Here is a tiny trained network, its code and every weight. The questions are about switching its units off for an input and a class, where a switched-off unit gives its printed mean instead of its output.

import numpy as np


def w(rows, s, z=0):
    codes = np.array(rows[::2]) - 128.0
    scale = np.full(codes.shape[1], s)
    scale[-1] = z or s
    return codes * scale


def norm(h):
    return h / np.sqrt((h * h).mean(-1, keepdims=True) + 1e-5)


def f(y):
    return np.maximum(y, 0)


def log_softmax(a):
    a = a - a.max(-1, keepdims=True)
    return a - np.log(np.exp(a).sum(-1, keepdims=True))


def net(x, mask):
    res = np.array(x, float).reshape(1, 8) / 4 @ E
    u = 0
    for l in range(2):
        y = f(norm(res) @ A[l][:, :-1].T + A[l][:, -1])
        res = res + np.where(mask[u : u + 10], y, B[l][:, -1]) @ B[l][:, :-1]
        u += 10
    return log_softmax(norm(res)[-1] @ U[:, :-1].T + U[:, -1])


A, B = {}, {}
E = w([
[163,102,98,170,154,102,117],'x0',
[81,82,110,153,235,50,143],'x1',
[203,224,91,88,72,166,147],'x2',
[49,144,195,120,180,169,125],'x3',
[150,100,86,241,123,108,72],'x4',
[164,161,152,146,114,141,61],'x5',
[110,131,203,123,38,116,90],'x6',
[86,192,204,153,120,254,130],'x7',
],0.0034)
A[0] = w([
[228,41,135,121,208,98,203,85],'0.n0',
[54,145,160,112,207,152,111,68],'0.n1',
[75,120,149,192,134,89,91,170],'0.n2',
[101,129,77,126,154,79,161,81],'0.n3',
[200,141,117,177,143,150,90,143],'0.n4',
[38,136,205,192,222,193,119,2],'0.n5',
[40,132,188,189,178,128,107,35],'0.n6',
[158,234,84,3,111,211,194,51],'0.n7',
[184,146,122,186,61,192,35,90],'0.n8',
[249,124,143,152,29,99,76,132],'0.n9',
],0.0054,0.0033)
B[0] = w([
[99,125,111,150,143,83,149,205],'0.n0',
[66,95,99,163,106,168,123,199],'0.n1',
[151,133,170,65,120,159,165,211],'0.n2',
[146,91,174,141,158,62,138,172],'0.n3',
[84,144,124,139,72,146,140,189],'0.n4',
[69,137,105,106,137,216,191,229],'0.n5',
[90,165,115,109,104,204,175,200],'0.n6',
[250,255,152,133,185,102,130,247],'0.n7',
[145,116,20,203,128,65,106,225],'0.n8',
[84,111,150,189,81,147,104,253],'0.n9',
],0.0058,0.0039)
A[1] = w([
[190,217,194,171,161,101,143,86],'1.n0',
[145,131,82,157,63,151,71,4],'1.n1',
[132,89,147,168,155,95,79,137],'1.n2',
[79,120,123,74,140,171,133,170],'1.n3',
[159,27,96,114,224,64,177,13],'1.n4',
[90,83,133,126,201,236,151,53],'1.n5',
[197,224,178,99,130,173,43,182],'1.n6',
[198,255,135,93,133,115,164,103],'1.n7',
[89,97,116,158,202,110,173,144],'1.n8',
[128,86,205,104,72,105,142,70],'1.n9',
],0.0062,0.0025)
B[1] = w([
[187,97,146,74,174,149,151,215],'1.n0',
[136,59,110,219,112,119,123,186],'1.n1',
[118,177,88,120,175,191,167,167],'1.n2',
[167,213,115,161,51,157,133,212],'1.n3',
[56,69,98,80,255,4,95,214],'1.n4',
[81,206,109,85,81,239,181,239],'1.n5',
[213,104,96,111,175,76,174,252],'1.n6',
[211,104,192,82,183,163,127,252],'1.n7',
[26,184,64,83,170,83,112,228],'1.n8',
[130,69,241,24,133,90,15,155],'1.n9',
],0.0059,0.0042)
U = w([
[252,163,160,96,164,137,149,169],'0',
[62,185,137,112,111,193,164,209],'1',
[152,105,106,236,64,116,103,158],'2',
[70,110,99,101,200,56,127,109],'3',
[122,90,203,89,88,104,77,2],'4',
],0.013,0.0025)

Each question gives the input, the list of numbers given to net, and the class t.
The units are the neurons (one row each of A and B). Each row of codes is followed by its name. A weight is (code - 128) times the scale printed after its matrix; where a second scale follows, it is the last column's (A, B and U).
mask holds one flag per neuron, layer by layer. A switched-off neuron (its flag False) gives its mean, the last column of its row in B, instead of its output. The means were averaged over made-up inputs and are rounded, as every weight is.
A unit's drop is (log p(t) with every unit on - log p(t) with that unit switched off) / (log p(t) with every unit on - log p(t) with every unit switched off).
The circuit of an input: a set's keep is (log p(t) with only the set's units on - log p(t) with every unit switched off) / (log p(t) with every unit on - log p(t) with every unit switched off). Starting from the 12 units with the biggest drops (on a tie, the unit counted first), units are removed one at a time, each time the one whose removal leaves the highest keep (on an exact tie, the one counted first), for as long as the keep stays at least 0.8.
units of the circuit, in order: the units of the circuit, biggest drop first
k most important neurons: the k neurons with the biggest drops, biggest first
top k neurons in layer l: the k neurons of layer l with the biggest drops, biggest first
drop of u: that unit's drop, to one decimal
input [-8,-3,8,2,6,0,0,3], class 0: top neuron in layer 0	0.n7
input [6,-4,-1,2,0,6,-1,7], class 2: units of the circuit, in order	0.n8; 1.n1
input [-2,-6,8,0,5,3,-1,-4], class 2: 3 most important neurons	0.n9; 0.n8; 1.n1
input [7,4,7,8,-7,-8,2,-1], class 0: units of the circuit, in order	0.n7; 1.n7
input [4,-2,-6,-3,-8,2,7,-7], class 4: top 3 neurons in layer 1	1.n9; 1.n8; 1.n6
input [5,-2,0,-7,-4,6,-5,-5], class 2: top 2 neurons in layer 0	0.n9; 0.n4
input [3,-8,8,-4,-1,7,4,-2], class 2: 2 most important neurons	0.n9; 0.n8
input [3,4,3,1,0,-1,8,2], class 4: 3 most important neurons	0.n7; 1.n9; 0.n5
input [5,-7,-2,1,-2,-6,8,6], class 0: 2 most important neurons	0.n1; 1.n6
input [6,1,0,-8,-3,4,0,-8], class 3: 2 most important neurons	1.n4; 0.n0
input [-3,8,2,8,-2,1,-8,0], class 1: 2 most important neurons	1.n5; 0.n5
input [-6,3,8,-4,-2,-8,4,5], class 0: drop of 0.n4	0.0
input [-4,-1,6,-5,3,5,-2,0], class 2: drop of 0.n9	0.7
input [-5,-4,-6,-3,6,1,2,6], class 2: units of the circuit, in order	0.n8
input [-5,6,4,-1,-2,0,-4,7], class 0: drop of 0.n7	1.8
input [-6,-1,-2,3,5,5,2,-3], class 2: drop of 0.n8	0.3
